Below are the code and all the weights of a small trained network. Each question names an input and a class and asks about switching units off, where a switched-off unit gives its printed mean instead of its output.

import numpy as np


def w(rows, s, z=0):
    codes = np.array(rows[::2]) - 128.0
    scale = np.full(codes.shape[1], s)
    scale[-1] = z or s
    return codes * scale


def norm(h):
    return h / np.sqrt((h * h).mean(-1, keepdims=True) + 1e-5)


def f(y):
    return y / 2 * (1 + np.tanh(0.7978845608 * (y + 0.044715 * y**3)))


def log_softmax(a):
    a = a - a.max(-1, keepdims=True)
    return a - np.log(np.exp(a).sum(-1, keepdims=True))


def net(x, mask):
    res = np.array(x, float).reshape(1, 3) / 4 @ E
    u = 0
    for l in range(3):
        y = f(norm(res) @ A[l][:, :-1].T + A[l][:, -1])
        res = res + np.where(mask[u : u + 10], y, B[l][:, -1]) @ B[l][:, :-1]
        u += 10
    return log_softmax(norm(res)[-1] @ U[:, :-1].T + U[:, -1])


A, B = {}, {}
E = w([
[56,221,195,205,84,161,130],'x0',
[42,107,75,161,175,139,162],'x1',
[195,253,95,100,173,201,177],'x2',
],0.0075)
A[0] = w([
[201,124,141,119,94,112,129,167],'0.n0',
[188,172,107,150,136,190,188,213],'0.n1',
[130,146,78,158,138,79,77,157],'0.n2',
[84,128,28,156,105,111,3,192],'0.n3',
[96,160,183,103,29,150,175,88],'0.n4',
[175,176,117,100,87,178,69,109],'0.n5',
[172,42,135,127,181,85,30,141],'0.n6',
[95,106,131,201,239,178,130,88],'0.n7',
[80,124,174,172,59,173,105,249],'0.n8',
[106,83,137,41,192,117,111,142],'0.n9',
],0.0065,0.0018)
B[0] = w([
[105,87,16,165,79,151,46,180],'0.n0',
[65,31,203,107,146,114,107,255],'0.n1',
[78,93,179,140,151,214,115,137],'0.n2',
[195,177,137,75,136,146,138,171],'0.n3',
[164,208,63,120,168,17,74,173],'0.n4',
[82,106,148,91,82,249,140,186],'0.n5',
[124,197,135,98,164,169,124,227],'0.n6',
[212,160,50,135,68,208,2,167],'0.n7',
[182,158,104,39,218,104,58,231],'0.n8',
[191,183,105,167,142,127,50,179],'0.n9',
],0.0049,0.004)
A[1] = w([
[133,142,176,63,77,2,138,139],'1.n0',
[200,105,204,138,79,131,107,7],'1.n1',
[147,61,178,201,113,79,71,117],'1.n2',
[84,97,60,172,148,99,148,133],'1.n3',
[173,169,136,113,212,157,116,225],'1.n4',
[58,80,57,154,92,186,161,133],'1.n5',
[84,117,100,156,118,134,160,50],'1.n6',
[157,124,124,178,128,195,215,110],'1.n7',
[100,138,79,193,170,121,145,100],'1.n8',
[109,100,163,200,73,170,129,103],'1.n9',
],0.0079,0.0016)
B[1] = w([
[96,138,118,151,91,251,161,191],'1.n0',
[167,204,60,118,50,156,130,159],'1.n1',
[72,96,157,95,136,166,240,190],'1.n2',
[99,204,98,76,3,132,138,151],'1.n3',
[84,11,180,146,60,118,100,253],'1.n4',
[214,104,142,193,97,197,58,159],'1.n5',
[177,139,150,56,57,112,134,115],'1.n6',
[119,52,139,44,107,171,231,157],'1.n7',
[169,121,47,142,10,158,141,148],'1.n8',
[186,158,139,36,199,156,26,117],'1.n9',
],0.0058,0.0049)
A[2] = w([
[190,154,151,91,101,126,155,66],'2.n0',
[165,106,69,109,195,68,125,197],'2.n1',
[89,207,110,202,136,101,125,21],'2.n2',
[75,105,144,106,80,78,118,247],'2.n3',
[152,125,206,140,118,133,69,255],'2.n4',
[87,189,166,182,177,113,128,106],'2.n5',
[148,134,207,80,168,153,254,23],'2.n6',
[160,179,97,98,83,147,117,24],'2.n7',
[157,56,148,96,171,218,73,123],'2.n8',
[102,169,125,147,73,156,137,190],'2.n9',
],0.0089,0.0012)
B[2] = w([
[94,108,109,150,77,167,161,141],'2.n0',
[175,218,195,104,76,72,110,157],'2.n1',
[194,125,162,94,108,85,98,153],'2.n2',
[163,145,136,150,186,226,209,167],'2.n3',
[115,85,60,186,195,113,119,179],'2.n4',
[141,163,142,26,118,2,112,158],'2.n5',
[83,33,159,113,180,145,211,164],'2.n6',
[101,114,65,162,95,169,118,155],'2.n7',
[99,181,157,145,145,85,141,255],'2.n8',
[199,82,112,80,111,87,166,178],'2.n9',
],0.0084,0.0078)
U = w([
[170,191,159,54,135,2,90,173],'0',
[74,81,166,106,161,171,231,112],'1',
[150,129,35,162,54,169,94,175],'2',
[80,139,119,226,223,93,86,3],'3',
],0.015,0.0034)

Each question gives the input, the list of numbers given to net, and the class t.
The units are the neurons (one row each of A and B). Each row of codes is followed by its name. A weight is (code - 128) times the scale printed after its matrix; where a second scale follows, it is the last column's (A, B and U).
mask holds one flag per neuron, layer by layer. A switched-off neuron (its flag False) gives its mean, the last column of its row in B, instead of its output. The means were averaged over made-up inputs and are rounded, as every weight is.
A unit's drop is (log p(t) with every unit on - log p(t) with that unit switched off) / (log p(t) with every unit on - log p(t) with every unit switched off).
The circuit of an input: a set's keep is (log p(t) with only the set's units on - log p(t) with every unit switched off) / (log p(t) with every unit on - log p(t) with every unit switched off). Starting from the 12 units with the biggest drops (on a tie, the unit counted first), units are removed one at a time, each time the one whose removal leaves the highest keep (on an exact tie, the one counted first), for as long as the keep stays at least 0.8.
units of the circuit, in order: the units of the circuit, biggest drop first
most important unit: the unit with the biggest drop
k most important neurons: the k neurons with the biggest drops, biggest first
top k neurons in layer l: the k neurons of layer l with the biggest drops, biggest first
drop of u: that unit's drop, to one decimal
input [-4,-2,-6], class 1: most important unit : 1.n2
input [3,0,2], class 3: units of the circuit, in order : 2.n4, 1.n2
input [-8,8,-4], class 0: units of the circuit, in order : 2.n1, 1.n4
input [0,-2,3], class 3: 3 most important neurons : 0.n1, 0.n0, 1.n2
input [-3,1,-2], class 3: 2 most important neurons : 0.n6, 1.n4
input [2,3,0], class 3: 2 most important neurons : 0.n7, 0.n8
input [-3,-4,-5], class 1: 3 most important neurons : 1.n2, 0.n7, 0.n8
input [-5,5,-5], class 0: units of the circuit, in order : 1.n4, 2.n1
input [0,-8,7], class 2: 4 most important neurons : 1.n1, 0.n0, 1.n2, 2.n7
input [-5,-7,-7], class 1: 2 most important neurons : 1.n2, 0.n7
input [-5,-1,6], class 1: 3 most important neurons : 0.n8, 0.n4, 2.n6
input [4,-5,5], class 1: 2 most important neurons : 0.n9, 0.n7
input [-6,6,-5], class 0: top 3 neurons in layer 0 : 0.n3, 0.n0, 0.n6
input [1,-2,-3], class 3: most important unit : 0.n8
input [-7,-8,-6], class 2: 4 most important neurons : 1.n1, 1.n0, 0.n8, 0.n1
input [2,2,2], class 3: 2 most important neurons : 0.n7, 1.n4
input [2,-5,-4], class 2: 2 most important neurons : 0.n1, 1.n1
input [-3,-5,-1], class 2: 2 most important neurons : 1.n1, 0.n8
input [4,1,-4], class 0: 2 most important neurons : 2.n5, 0.n1
input [-4,-4,-7], class 1: units of the circuit, in order : 1.n2
input [-8,7,4], class 0: drop of 2.n1 : 0.8
input [-2,-2,2], class 3: drop of 0.n0 : 0.2
input [-2,0,0], class 3: drop of 1.n4 : 0.6
input [0,-2,-1], class 3: drop of 1.n9 : 0.0
